Each row has a hidden value; after the row comes its band, the name of the range that the value falls in. Each part has its own.
(in the rows, 128 means zero)
[ 69 112 132 140 128 115 131 128  46  80 139 162 103 124 130 132 132 178
 132 188 120 125 128 127  79  88 132 119 122  96 128 106 125 167 139 120
 135 187  21 169 174 126]	pufik
[ 51 124 150 140 128 123  78 114  67  97 154 117 116 150 128 156 157 193
 126 186 101 114 127 132 100  90 152 154 126 105 159 112 151 125 141 127
 132 117  33 165 126 142]	fofa
[ 95 125 141 127 127 125  75 188 144 147  68 119 199  58 121 110 165 125
 142 170 120 126 110 126 146 129 163 127 163 104 143 113 152 139 146  81
 152 120 114 144 165 134]	pufik
[ 81 133 147 131 122 129 145 116 137  95 254 139  89 210 136 160 140 123
 124 165 119 125 141 129 127  92 151 115 139 122 154 115 136 144 128 151
 119 157 148 158 143 113]	fofa
[120 128 116 133 144 145  43 181 155 196 175 137 174  78 149 156 170 197
 130 142 115 122 115 122 149 105 208 123 153  34 130  65 157 112 131  82
  96 107 128 153 204 122]	pufik
[127 121 144 130 123 140 154  81 121 147 192 136 119 179 143 157 137  64
 115 126 123 145 116 126 142 116 141  71 135 100 128  94 126 115 124 136
 112 119 190 136 147 112]	tol
[128 128 100 117 135 134 119 124 125 199 165 133 133  80 134 122 137 116
 125 108 152 125 113 127 139 158 177 113 109 121 128 127 133 120 126  82
 114  60 134 103 113 105]	pufik
[171 126 145 129 129 152 169  69 133 155 202 126 137 163 140 159 135  67
 114 119 136 146 118 122 188 114 175 104 100 139 118  89 112 117 126 132
  97  77 224 126 115 112]	tol
[119 132 151 129 128 133  83 133 102  90 151 149 109 139 129 143 141 178
 129 180 117 114 134 133  90  99 125 151 161 133 132 124 129 161 135 127
 131 170 149 134 127 120]	fofa
[121 111 110 130 142 133  89 123 133 137  80 114 185  76 127 118 156 186
 134 145 129 113 109 124 162 135 176 155 139 103 131 124 127 126 138  89
 139 119 130 127 143 126]	pufik
[ 89 136 182 145 129 143 162 115  86  89 189 130  88 228 138 172 157  96
 112 170  96 135 143 123 145  88 183  88 110 130 158  84 127 138 128 170
 104 147 113 158 165 114]	tol
[219 155 137 123 122 123 118  79 121 134 194 123  95 190 131 121 121  73
 119 114 130 162 130 125 160 124 106  96  92 125 121 124 107 120 123 179
 132 120 255 126 130 139]	tol
[123 137 136 145 129 121 142 123 128  96 239 168  73 231 138 167 119 128
 124 172 104 130 126 135 140  76 126 117 172 112 131  87 147 165 124 172
 103 119  69 131 164 147]	fofa
[126 115 135 130 129 133  91 121 124 178 172 134 141 105 135 136 146 166
 124 137 127 111 120 125 134 123 163 137 148  95 127 111 141 124 132  77
 115 117  86 132 145 119]	fofa
[128 141 154 130 121 137 124  72 137 137 220 116 128 167 139 119 132  63
 116 143 126 126 123 123 159 128 155  77 105 144 133 106 114 123 122 129
 118 102 206 124 106  99]	tol
[213 128 114 116 125 144 131 108 241 187  76 111 168 107 130 118 133 130
 129 105 135 150 129 124 210 175 120 136  80 169 132 161 101 102 123 117
 128  78 121  97  86 128]	fofa
[112 153 129 128 128 119 171  74  78 142 158 134  77 229 141 162 110 123
 116 119 117 127 147 130 114 116 115 120 110 137 124  82 135 129 125 109
 118 136 197 131 119 126]	tol
[166 123 132 124 135 146 128 127 203 193 128 120 143 109 133 129 141 111
 127 143 145 131 111 122 207 124 175 107 108 126 116 120 114  98 127 117
 134 118 185 114 100  99]	fofa
[195 108 136 119 144 147 117 177 249 217 178 119 231  74 135 123 171 125
 123 128 119 121 122 126 217 117 154 143 125  85 117 126 128  85 136  71
 115  72 131 109 145 115]	pufik
[117 119 127 132 133 137  84 155  97 148 186 145 147 111 145 139 141 157
 125 133 116 115 120 128 106 119 157 137 166  97 136  96 150 115 122 101
 111 142  85 139 173 131]	fofa
